In the rows, zero is written as 128.
Here are made-up elements, facts about them, and rows of numbers that follow some of those facts. Name the element behind each unnamed row.

Known rows:
[117 141 126 130 120 124 131 106 148 123 129 129 131 140 136 129 160 117
 138 120 117 135 119 134 136 138 138 134 135 126 103 121 130 120 113 135
 115 127 113 122 127 138 122 140 128 137 133 130 134 115] : K233
[118 138 115 117 113 134 115 120 151 124 114 114 141 113 133 128 133 109
 121 118 115 139 114 136 119 135 135 118 125 139 125 123 108 128 108 139
 127 142 144 120 123 151 124 124 123 131 125 125 113 132] : K759
[118 132 120 126 109 123 127 121 145 125 116 116 135 122 132 130 127 113
 125 125 122 129 115 129 124 130 137 126 130 134 140 123 117 122 110 129
 118 133 128 121 122 147 124 139 121 123 123 121 120 127] : K574
[118 139 127 130 119 121 132 108 146 124 128 129 132 141 135 129 157 118
 139 122 119 134 121 132 136 137 138 135 136 124 109 122 131 119 112 132
 115 125 110 122 125 136 124 141 127 133 133 129 135 114] : K795
[117 133 120 127 110 123 127 121 145 124 117 117 134 122 132 131 129 113
 125 124 121 128 116 128 125 130 137 126 130 134 139 122 117 121 110 129
 118 131 126 121 122 148 124 138 121 124 123 121 121 126] : K397
[119 133 120 123 112 123 123 123 147 125 114 118 138 119 130 128 128 113
 124 121 119 132 118 130 121 132 137 120 127 133 141 124 112 123 108 131
 121 133 130 118 119 148 128 131 119 121 126 123 119 124] : K293
[111 131 117 124 105 121 124 120 150 118 117 114 139 128 135 137 129 102
 130 114 125 130 114 120 124 123 135 130 138 137 147 124 114 114 110 121
 112 121 123 119 124 138 129 123 123 119 126 117 122 122] : K764
[123 131 119 121 114 118 120 126 150 125 111 118 142 116 128 125 127 112
 122 118 120 134 122 131 120 132 136 115 126 131 145 128 109 123 106 131
 123 130 129 116 116 147 132 123 116 115 130 123 119 121] : K218
[132 122 123 128 115 110 123 138 149 129 112 111 139 125 124 124 118 117
 125 131 123 129 117 126 122 135 137 113 119 123 152 135 113 122 110 126
 125 130 134 112 115 152 137 124 117 100 133 121 128 115] : K647
[140 132 124 105 124 117 128 142 131 122 125 112 155  98 122 113 133 109
 131 126 123 119 123 129 105 109 126  98 127 129 152 122  89 131 127 142
 138 125 142 125 125 143 138 111 129 115 147 111 111 136] : K148
[116 140 126 133 119 120 134 107 148 122 130 128 128 145 138 133 165 115
 141 121 120 131 118 129 136 136 136 136 137 125 107 122 134 116 114 131
 111 120 107 122 130 136 123 137 129 131 134 126 140 110] : K553
[119 132 119 125 109 119 128 121 148 127 115 118 135 123 132 127 123 111
 125 123 122 129 118 130 125 129 137 126 130 134 143 123 116 124 111 125
 117 128 122 123 121 144 127 140 120 121 124 121 118 129] : K200
[150 142 174 116 123 118 146 146 111 127 129 108 136 103 124  93 142 126
 126 161 144 100 108 114 102 108 125  99 130 123 164 148 112 131 115 155
 135 131 141 119 134 131 136 120 103 101 129  99 112 140] : K95
[130 149 111  90 124 158 112 126 134 118 131 102 156  84 133 119 150 101
 126 120 108 135 107 145 100 119 120  98 121 150  98 112  79 144 129 167
 152 153 184 133 139 155 118 105 142 154 136 116  95 162] : K743
[118 144 122 134 125 117 135 106 151 123 130 132 125 140 137 132 171 118
 138 117 118 130 123 134 135 137 135 132 133 122 104 119 134 119 116 135
 114 117 101 125 129 140 122 137 130 132 138 127 140 108] : K295
[135 135 124 107 121 124 132 136 125 120 130 111 149 100 126 118 136 111
 133 131 124 115 119 128 107 107 127 105 131 134 144 116  94 131 129 144
 136 129 144 131 130 144 130 123 131 127 140 109 111 143] : K565
[118 133 120 126 109 123 127 121 143 125 116 116 135 122 132 130 127 113
 126 126 121 129 115 128 124 130 137 126 130 134 140 122 116 122 110 129
 119 133 128 121 122 147 125 138 121 124 123 121 120 127] : K448
[136 142 117 113 129 118 136 133 134 120 132 114 138 101 130 124 156 110
 131 125 122 108 121 130 104 108 122 101 125 131 136 112  97 131 134 147
 135 117 133 136 135 150 128 115 136 122 147 104 118 134] : K949
[133 138 119 102 121 132 126 134 131 119 130 109 153  97 128 119 139 105
 132 125 120 122 116 131 104 109 125 104 129 138 134 117  89 133 129 147
 139 132 153 130 132 145 129 114 134 131 140 110 107 146] : K48
[120 132 126 127 110 121 127 123 144 126 115 116 134 122 131 126 126 115
 124 128 124 128 116 127 123 131 137 124 129 131 144 127 117 122 108 130
 119 132 127 119 121 146 126 136 116 119 122 120 120 125] : K298

Some facts about the elements:
K78	nupi	K434; K78	nupi	K784; K148	nupi	K902; K884	nupi	K695; K884	nupi	K663
K823	nupi	K74; K229	nupi	K309; K229	nupi	K785; K229	nupi	K800; K767	nupi	K782
K767	nupi	K263; K767	nupi	K189; K767	nupi	K477; K767	nupi	K397; K32	nupi	K500
K32	nupi	K472; K32	nupi	K233; K32	nupi	K44; K532	nupi	K975; K151	nupi	K814
K409	nupi	K782; K409	nupi	K579; K409	nupi	K345; K409	nupi	K537; K832	nupi	K579
K832	nupi	K213; K832	nupi	K577; K342	nupi	K175; K342	nupi	K720; K342	nupi	K20
K176	nupi	K695; K176	nupi	K983; K772	nupi	K563; K269	nupi	K990; K269	nupi	K181
K365	nupi	K202; K365	nupi	K405; K382	nupi	K867; K460	nupi	K983; K460	nupi	K144
K319	nupi	K207; K319	nupi	K330; K260	nupi	K455; K625	nupi	K175; K625	nupi	K99
K831	nupi	K572; K831	nupi	K597; K831	nupi	K473; K831	nupi	K674; K831	nupi	K766
K214	nupi	K130; K214	nupi	K739; K214	nupi	K99; K587	nupi	K892; K129	nupi	K647
K129	nupi	K466; K875	nupi	K163; K875	nupi	K298; K743	nupi	K759; K743	nupi	K44
K743	nupi	K766; K859	nupi	K279; K859	nupi	K983; K859	nupi	K433; K859	nupi	K293
K859	nupi	K794; K978	nupi	K759; K978	nupi	K293; K978	nupi	K218; K978	nupi	K814
K388	nupi	K719; K388	nupi	K761; K388	nupi	K934; K388	nupi	K477; K395	nupi	K387
K395	nupi	K390; K395	nupi	K130; K395	nupi	K580; K95	nupi	K852; K95	nupi	K20
K95	nupi	K163; K488	nupi	K352; K488	nupi	K647; K849	nupi	K218; K849	nupi	K352
K849	nupi	K902; K773	nupi	K867; K773	nupi	K330; K439	nupi	K434; K439	nupi	K345
K858	nupi	K463; K858	nupi	K466; K881	nupi	K563; K881	nupi	K710; K985	nupi	K131
K985	nupi	K764; K985	nupi	K213; K899	nupi	K394; K899	nupi	K172; K557	nupi	K663
K557	nupi	K327; K557	nupi	K761; K828	nupi	K330; K828	nupi	K535; K916	nupi	K661
K392	nupi	K190; K560	nupi	K20; K581	nupi	K759; K581	nupi	K407; K48	nupi	K137
K48	nupi	K407; K565	nupi	K296; K565	nupi	K967; K733	nupi	K163; K733	nupi	K814
K733	nupi	K647; K733	nupi	K883; K435	nupi	K728; K435	nupi	K990; K614	nupi	K309
K614	nupi	K282; K921	nupi	K448; K52	nupi	K137; K52	nupi	K862; K52	nupi	K172
K52	nupi	K577; K335	nupi	K975; K335	nupi	K800; K366	nupi	K213; K925	nupi	K102
K925	nupi	K794; K925	nupi	K190; K317	nupi	K309; K317	nupi	K619; K317	nupi	K197
K638	nupi	K839; K638	nupi	K852; K638	nupi	K294; K124	nupi	K786; K124	nupi	K661
K432	nupi	K13; K952	nupi	K610; K952	nupi	K728; K534	nupi	K570; K534	nupi	K218
K534	nupi	K786; K534	nupi	K892; K651	nupi	K36; K651	nupi	K282; K222	nupi	K500
K844	nupi	K764; K113	nupi	K839; K113	nupi	K99; K510	nupi	K553; K510	nupi	K941
K510	nupi	K463; K510	nupi	K99; K510	nupi	K213; K510	nupi	K776; K360	nupi	K309
K360	nupi	K990; K949	nupi	K680; K153	nupi	K433; K153	nupi	K710; K24	nupi	K279
K24	nupi	K387; K334	nupi	K766; K180	nupi	K394; K180	nupi	K44; K194	nupi	K463
K194	nupi	K975; K194	nupi	K466; K31	nupi	K728; K31	nupi	K200; K422	nupi	K967
K412	teplo	K510; K352	teplo	K261; K352	teplo	K192; K44	teplo	K773; K99	teplo	K407
K767	teplo	K130; K390	teplo	K269; K407	teplo	K330; K282	teplo	K233; K36	teplo	K534
K409	teplo	K680; K674	teplo	K557; K342	teplo	K434; K572	teplo	K435; K572	teplo	K113
K389	teplo	K317; K588	teplo	K422; K233	teplo	K397; K365	teplo	K36; K365	teplo	K172
K466	teplo	K862; K197	teplo	K11; K319	teplo	K190; K625	teplo	K949; K831	teplo	K488
K619	teplo	K648; K11	teplo	K197; K172	teplo	K534; K175	teplo	K360; K129	teplo	K220
K941	teplo	K881; K500	teplo	K535; K374	teplo	K422; K553	teplo	K382; K859	teplo	K949
K978	teplo	K500; K978	teplo	K510; K978	teplo	K535; K91	teplo	K597; K819	teplo	K634
K263	teplo	K661; K137	teplo	K202; K137	teplo	K663; K773	teplo	K214; K439	teplo	K695
K439	teplo	K309; K858	teplo	K131; K881	teplo	K680; K881	teplo	K941; K680	teplo	K409
K699	teplo	K342; K20	teplo	K473; K192	teplo	K352; K795	teplo	K319; K295	teplo	K194
K295	teplo	K925; K916	teplo	K48; K916	teplo	K661; K934	teplo	K832; K934	teplo	K153
K433	teplo	K949; K597	teplo	K91; K597	teplo	K537; K435	teplo	K113; K131	teplo	K858
K614	teplo	K867; K614	teplo	K446; K52	teplo	K294; K366	teplo	K151; K455	teplo	K743
K739	teplo	K279; K317	teplo	K389; K296	teplo	K849; K330	teplo	K407; K580	teplo	K710
K648	teplo	K296; K648	teplo	K619; K130	teplo	K739; K130	teplo	K776; K457	teplo	K189
K327	teplo	K858; K13	teplo	K674; K537	teplo	K597; K537	teplo	K91; K510	teplo	K412
K360	teplo	K175; K563	teplo	K553; K563	teplo	K382; K153	teplo	K934; K345	teplo	K719
K24	teplo	K869; K434	teplo	K699; K434	teplo	K800; K220	teplo	K31; K535	teplo	K510
K194	teplo	K295; K422	teplo	K588; K422	teplo	K884

Which element is each row?
No name comes twice in this set of rows, the named rows included.
[116 137 134 129 106 128 132 120 138 124 120 112 129 126 135 129 131 115
 127 135 128 123 107 121 125 129 136 131 134 136 140 128 124 120 107 132
 116 135 129 120 128 143 121 140 117 123 115 115 120 130]  K839
[130 140 120 107 123 133 125 130 110 112 129 125 158 114 121 113 137 111
 126 133 127 122 119 134 118 107 137  98 133 133 142 122  95 130 136 134
 135 132 150 116 125 145 131 137 132 129 141 115 117 148]  K884
[121 135 135 128 109 122 131 123 139 126 117 116 131 123 132 123 129 118
 124 134 128 123 112 124 123 130 137 126 130 131 144 131 123 122 105 133
 118 134 127 118 124 143 125 138 112 118 118 117 120 127]  K852
[157 116 125 124 135 107 134 155 132 128 143 104 151 135 122 119 147 122
 155 148 121 120 115 127 121 125 127 103 114 108 121 131 106 127 141 137
 143 123 150 120 127 152 141 113 146 102 162 117 145 117]  K129
[125 137 131 120 140 118 148 122  84 108 150 151 148 101 112 132 187 146
 146 126 115 104 148 130 125 108 142 119 143 112 121  78 108 113 131 160
 137 137 109 136 114 153 111 168 141 168 154 127 140 107]  K773
[130 133 123 114 128 121 139 134 101 113 135 129 149  91 116 128 152 129
 132 130 119 104 133 127 112 105 135 108 133 126 145  93  95 122 129 151
 137 136 131 134 120 157 119 148 135 146 144 115 121 127]  K382
[102 131 116 123  97 122 123 119 156 110 121 105 142 140 142 149 132  88
 139 106 131 131 106 106 125 115 132 139 149 141 155 128 115 103 110 111
 101 107 119 115 132 128 133 105 128 111 127 109 127 118]  K213
[118 134 125 128 108 123 128 121 142 125 117 116 132 123 132 129 128 114
 125 128 123 127 113 127 125 130 137 127 131 134 141 125 119 122 109 130
 118 133 127 120 123 146 124 139 119 123 120 119 120 127]  K294
[ 95 165 110 136 126 166 104  76  81  90 132 185 163 223 121 105 159 119
 115 141 137 162 112 158 192 137 182 106 150 124  82 158 147 119 148  81
 107 138 142  58 115 136 128 215 132 141 135 152 166 147]  K588
[122 129 110 131 109 123 130 122 147 131 120 112 129 127 134 133 120 115
 129 133 119 127 112 134 127 133 136 127 123 135 129 117 118 128 121 126
 120 134 132 129 126 156 121 151 131 126 122 119 121 136]  K800
[114 147 120 122 120 139 124 102 148 122 130 124 135 132 139 130 165 114
 137 117 111 142 115 140 133 141 135 133 133 133  86 117 125 125 113 144
 123 138 130 124 131 142 116 136 134 150 130 132 127 125]  K44
[150 148  96 115 137  96 161 107 165 144 143 135 122 122 144 101 152  98
 146 121 116 109 141 161 118 105 118 111 128 128 106 100 112 157 165 125
 123  81  80 168 150 129 132 158 153 129 160 109 109 160]  K360

The same elements again, as new rows of numbers:
Some rows with their names:
[143 125 129 132 105 103 119 113 122 120 108 129 130 116 124 145 134 136
 152 128 125 138 124 135 108 118 116 131 135 132 147 106 108] : K392
[151 173 106 120 141 142 112 120 176 142 135 131 150 117 135 180 138 105
 127 118 109 111 115 113 136 198 107 121 139 144 122 151 161] : K614
[152 101 140 150 105 131 105  75 144 126  98 111 126 120 138 145 134 131
 194 136 154 127 122 124 113  87 115 118 142 119 142 108  77] : K828
[ 90 131 125 134 168 131 157 148 171 138 193  96 132  91 174 173 181 180
  99 101  93 110 126 130 121 165  92  90 152  97 124 168 134] : K194
[125 142 132 117 162 156 120 117 168 126 137 111 132 117 134 150 144 102
 102 109 103 126 116 130 131 149 100 124 125 127 116 139 133] : K767
[142 112 149 139 163 193  99  61 201 132 125  86 127 122 153 157 144  91
 162 118 139 112 112 115 137 106  96 108 137 109 109 141  87] : K773
[123 113 124 139 111 115 125 139 108 139 106 143 109 134 119 102 120 143
 134 136 135 132 133 130 121 119 140 132 125 130 147 117 123] : K579
[115 135 131 120 163 163 132 132 149 134 150 121 127 137 133 122 126 109
 100 121 123 119 127 122 148 140 129 125 122 125 106 151 145] : K455
[127 120 125 135 107 112 132 131 106 131 123 139 122 137 123 112 117 143
 145 139 143 131 137 128 127 112 146 132 131 128 137 120 125] : K494
[121 113 139 125  93 106 148 145  93 120 144 137 126 118 123 115 120 131
 123 145 123 154 116 138 136  77 148 147 136 140 125 119 125] : K814
[128 120 125 135 106 112 132 132 105 130 123 139 121 136 123 112 117 143
 146 140 143 131 137 127 127 112 147 132 131 127 137 121 124] : K584
[113 141 128 118 170 165 133 129 151 131 158 118 126 140 131 123 119 110
  98 116 120 119 134 125 148 146 130 126 124 125 106 148 147] : K233
[125 112 131 134 101 113 137 138 104 131 129 138 120 126 125 112 118 138
 136 143 133 142 124 132 133  94 146 139 135 136 135 119 122] : K902
[110 102 139 134  88 101 156 155  96 130 150 136 125 110 138 118 136 149
 126 151 127 147 114 131 135  77 148 135 139 128 125 134 126] : K647
[192  89 162 178 163 167 144 187 123 140 123 142 165 151 220  94 171  64
  39  53 167 111 124 155 120 239 195 148 162 144  25 138 110] : K537
[132 123 120 137  99 112 129 133 108 138 121 146 123 136 122 116 116 140
 148 144 142 130 133 123 130 120 148 133 133 134 138 125 132] : K181
[129 119 125 135 106 113 131 130 106 131 122 138 122 136 123 112 116 143
 146 139 143 131 137 128 127 113 146 132 130 128 137 120 124] : K74
[113 150 122 121 158 168 128 122 165 143 163 123 121 141 133 126 126 108
 105 119 112 122 132 121 149 153 132 128 131 119 106 159 160] : K619
[113 136 130 120 164 165 132 132 152 134 152 119 125 137 133 122 126 107
  99 121 120 119 128 122 149 141 129 125 122 124 105 153 146] : K13
[118 150 141  94 137 143 137 116 133 107 142 116 153 148 130 129 155  80
  96 132 133 130 134 110 143 130 127 129  93  87  76 169 162] : K20

Rows to name:
No name comes twice in this set of rows, the named rows included.
[127 117 128 136 105 117 130 127 110 131 123 138 119 133 123 113 116 138
 144 140 138 136 131 130 129 104 144 135 134 131 136 119 121]  K661
[144 140 136 109  82  86 124 100 106  97 103 126 153 127 121 151 161 113
 147 138 133 147 131 123 104 112 115 133 110  98 119 122 126]  K560
[110 141 129 121 163 170 128 120 163 139 159 118 118 138 132 121 128 106
 100 117 111 126 130 125 147 140 129 129 128 117 106 154 150]  K434
[139 126 137 120  86  93 129 118 110 110 115 128 140 112 126 147 151 124
 141 137 122 150 117 132 112 101 118 136 127 120 129 117 119]  K875
[112 139 130 121 163 167 131 126 156 137 156 119 122 138 132 121 126 107
 100 120 117 122 130 123 148 141 131 127 125 120 105 153 149]  K296
[125 165 138  94 140 141 120  91 162 105 136 105 148 135 130 158 173  80
 101 112 104 138 132 120 121 150  97 127 104  81  90 158 156]  K342
[131 109 130 143 107 124 126 117 114 133 119 133 120 139 128 112 115 140
 163 143 154 127 136 123 129  99 147 127 133 123 135 122 111]  K207
[150 155 120 117 144  98 127 107 106  87 138 120 139 128 106 153  93 155
 142  95 115 141 155 163 101 142 114 138 148 154 153  65 102]  K743
[100  93 217 103 204 136 195 132 181 172 107  12  83 143 183 173 121  52
 160 164 230  74 140  35 152 122 112 146  89 171 119 105 111]  K330
[125 147 131 118 160 157 119 112 171 128 144 109 130 118 134 152 145 103
 104 108  98 129 118 131 130 150 102 126 130 121 114 141 138]  K365
[126 119 124 136 110 114 130 131 106 131 122 139 119 137 121 109 114 144
 142 138 141 131 138 129 126 114 145 132 131 129 138 120 125]  K862
[124 114 133 132 103 113 140 139 101 126 135 139 121 125 122 113 112 136
 131 141 129 146 123 137 134  90 147 142 137 142 133 114 121]  K218
[108 156 128 108 154 160 127 107 157 127 152 115 126 154 127 120 146  98
 100 116 115 129 146 119 135 153 128 128 110  86  94 164 165]  K175
[141 128 114 140  83 112 122 138 118 152 111 157 123 127 121 124 118 126
 151 153 135 133 117 117 136 125 149 140 138 147 141 131 143]  K728

